Below is a small trained network, with its code and all its weights. Each question gives an input and a target symbol and asks what happens when units are switched off, that is, made to give their printed mean instead of their output.

import numpy as np


def w(rows, s, z=0):
    codes = np.array(rows[::2]) - 128.0
    scale = np.full(codes.shape[1], s)
    scale[-1] = z or s
    return codes * scale


def norm(h):
    return h / np.sqrt((h * h).mean(-1, keepdims=True) + 1e-5)


def f(y):
    return y / 2 * (1 + np.tanh(0.7978845608 * (y + 0.044715 * y**3)))


def softmax(a):
    e = np.exp(a - a.max(-1, keepdims=True))
    return e / e.sum(-1, keepdims=True)


def log_softmax(a):
    a = a - a.max(-1, keepdims=True)
    return a - np.log(np.exp(a).sum(-1, keepdims=True))


def net(x, mask):
    ids = ['ΞΣΩβεφψ'.index(c) for c in x.split()]
    T = len(ids)
    res = E[ids] + P[:T]
    r = norm(res)
    for j in range(3):
        rows = slice(3 * j, 3 * j + 3)
        q, k, v = (r @ M[0][rows].T for M in (Q, K, V))
        z = softmax(np.where(np.tri(T) > 0, q @ k.T / 3**0.5, -1e9)) @ v
        o = O[0][rows]
        res = res + np.where(mask[j], z, o[:, -1]) @ o[:, :-1]
    y = f(norm(res) @ A[0][:, :-1].T + A[0][:, -1])
    res = res + np.where(mask[3:11], y, B[0][:, -1]) @ B[0][:, :-1]
    return log_softmax(norm(res)[-1] @ U[:, :-1].T + U[:, -1])


Q, K, V, O, A, B = {}, {}, {}, {}, {}, {}
E = w([
[112,94,169,40,94],'Ξ',
[82,177,110,91,220],'Σ',
[85,99,187,117,123],'Ω',
[105,134,96,77,88],'β',
[127,110,195,78,92],'ε',
[140,254,180,139,79],'φ',
[100,114,99,122,77],'ψ',
],0.0085)
P = w([
[246,71,106,179,253],'0',
[80,53,136,155,115],'1',
[152,127,197,188,126],'2',
[126,102,64,168,140],'3',
[46,144,166,185,90],'4',
[121,132,150,110,142],'5',
[188,163,134,189,136],'6',
[36,190,151,164,101],'7',
[141,136,186,191,136],'8',
[140,178,137,161,137],'9',
],0.0068)
Q[0] = w([
[121,81,206,123,143],'head 0',
[79,210,82,191,101],'head 0',
[97,145,172,116,85],'head 0',
[99,57,225,83,161],'head 1',
[120,137,32,116,157],'head 1',
[164,75,137,74,138],'head 1',
[134,195,35,193,168],'head 2',
[114,74,247,132,221],'head 2',
[146,69,73,100,155],'head 2',
],0.012)
K[0] = w([
[208,94,110,154,172],'head 0',
[92,174,181,86,137],'head 0',
[156,150,133,104,120],'head 0',
[225,87,112,144,203],'head 1',
[5,120,125,89,128],'head 1',
[129,81,77,154,137],'head 1',
[24,135,207,103,107],'head 2',
[209,54,153,115,155],'head 2',
[71,75,95,111,113],'head 2',
],0.014)
V[0] = w([
[157,91,135,95,133],'head 0',
[124,154,54,189,120],'head 0',
[29,85,79,169,102],'head 0',
[153,161,76,100,87],'head 1',
[138,144,170,1,101],'head 1',
[151,113,155,141,89],'head 1',
[120,76,123,190,59],'head 2',
[113,143,177,189,144],'head 2',
[92,182,144,99,171],'head 2',
],0.0091)
O[0] = w([
[157,136,175,80,126,186],'head 0',
[153,179,51,184,82,14],'head 0',
[150,115,112,237,188,147],'head 0',
[134,144,220,147,3,70],'head 1',
[82,52,239,67,116,12],'head 1',
[87,173,133,76,121,143],'head 1',
[111,192,190,64,119,169],'head 2',
[106,165,59,37,164,76],'head 2',
[147,40,36,184,146,2],'head 2',
],0.0062,0.00086)
A[0] = w([
[169,156,107,94,255,54],'neuron 0',
[238,90,212,186,21,3],'neuron 1',
[104,162,120,134,130,62],'neuron 2',
[114,204,140,140,122,145],'neuron 3',
[108,152,148,141,219,125],'neuron 4',
[159,96,114,152,83,135],'neuron 5',
[176,100,134,140,88,93],'neuron 6',
[160,171,178,84,132,186],'neuron 7',
],0.0084,0.0041)
B[0] = w([
[12,132,134,177,154,184],'neuron 0',
[2,136,192,161,92,251],'neuron 1',
[129,128,124,138,130,121],'neuron 2',
[182,127,122,196,155,243],'neuron 3',
[83,88,95,98,178,178],'neuron 4',
[122,106,144,103,81,153],'neuron 5',
[67,99,156,153,82,129],'neuron 6',
[195,146,95,178,144,251],'neuron 7',
],0.0099,0.003)
U = w([
[139,85,201,84,155,1],'Ξ',
[132,32,59,175,94,53],'Σ',
[67,115,99,148,246,128],'Ω',
[86,125,200,198,66,190],'β',
[136,144,164,50,171,149],'ε',
[132,163,62,60,59,57],'φ',
[178,211,98,206,138,234],'ψ',
],0.012,0.0016)

Each question gives the input, a string of symbols that net reads in full, and the target symbol t.
The units are the heads (3 rows each of Q, K, V and O) and the neurons (one row each of A and B). Each row of codes is followed by its name. A weight is (code - 128) times the scale printed after its matrix; where a second scale follows, it is the last column's (O, A, B and U).
mask holds one flag per unit, heads first, then neurons. A switched-off unit (its flag False) gives its mean, the last column of its rows in O or B, instead of its output. The means were averaged over made-up inputs and are rounded, as every weight is.
A unit's drop is (log p(t) with every unit on - log p(t) with that unit switched off) / (log p(t) with every unit on - log p(t) with every unit switched off).
The circuit of an input: a set's keep is (log p(t) with only the set's units on - log p(t) with every unit switched off) / (log p(t) with every unit on - log p(t) with every unit switched off). Starting from all 11 units, units are removed one at a time, each time the one whose removal leaves the highest keep (on an exact tie, the one counted first), for as long as the keep stays at least 0.8.
units of the circuit, in order: the units of the circuit, biggest drop first
unit that matters most: the unit with the biggest drop
k most important neurons: the k neurons with the biggest drops, biggest first
which heads matter: for each layer, one digit per head in row order, 1 if its drop is at least 0.15 and else 0, layers parted by /
input φ β ε, target φ: units of the circuit, in order -> [head 0; head 2]
input Ξ β ψ Ω Ξ Σ ψ ε β ψ, target ε: units of the circuit, in order -> [head 1; neuron 1; head 2]
input ψ ψ β Ω ψ ψ β ψ, target ψ: units of the circuit, in order -> [neuron 1; neuron 3]
input β β β Ω β β β Σ Σ ψ, target Σ: which heads matter -> 101
input Ω β ψ, target Ω: unit that matters most -> head 1
input ψ Ω Ω, target ψ: which heads matter -> 010
input Σ β Ω β ψ β β ε, target Σ: 2 most important neurons -> [neuron 1; neuron 0]
input Σ Ξ Ω Ω, target Σ: which heads matter -> 001
input β β ψ Ξ, target β: which heads matter -> 001
input Ξ Ω β, target Ξ: which heads matter -> 110
input Σ β φ β Ξ β Ξ β Σ ε, target Σ: which heads matter -> 011
input Σ ψ Ξ β β ψ Ω Ξ Σ ψ, target Ξ: units of the circuit, in order -> [head 1; head 0; neuron 1; neuron 0]
input β ψ β ψ, target ψ: which heads matter -> 001
input φ β ε Ξ, target φ: units of the circuit, in order -> [neuron 1; neuron 3]
input β φ φ ψ φ, target ψ: unit that matters most -> neuron 3
input ψ Ω φ β Ξ ε β β, target ε: which heads matter -> 110
input Σ β β Σ ψ ψ ψ ψ β Ξ, target Σ: which heads matter -> 001
input ψ β φ β Ω β β ψ ε, target ψ: which heads matter -> 010
input Ω β ψ φ β β Ξ Ω β Ω, target Ω: which heads matter -> 010
input Ξ ψ β Ω, target Ξ: unit that matters most -> head 0
input ε β ψ β, target β: which heads matter -> 011
input β β β ψ β φ β β, target φ: which heads matter -> 001
input Ξ β ψ, target Ξ: units of the circuit, in order -> [head 0; head 1]
input ψ ψ β φ β ψ, target φ: 2 most important neurons -> [neuron 1; neuron 7]
input ε ψ β β ψ ε Ω, target ε: units of the circuit, in order -> [head 0; head 1]
input Σ ψ Ω β β ψ φ β β, target φ: 2 most important neurons -> [neuron 7; neuron 3]
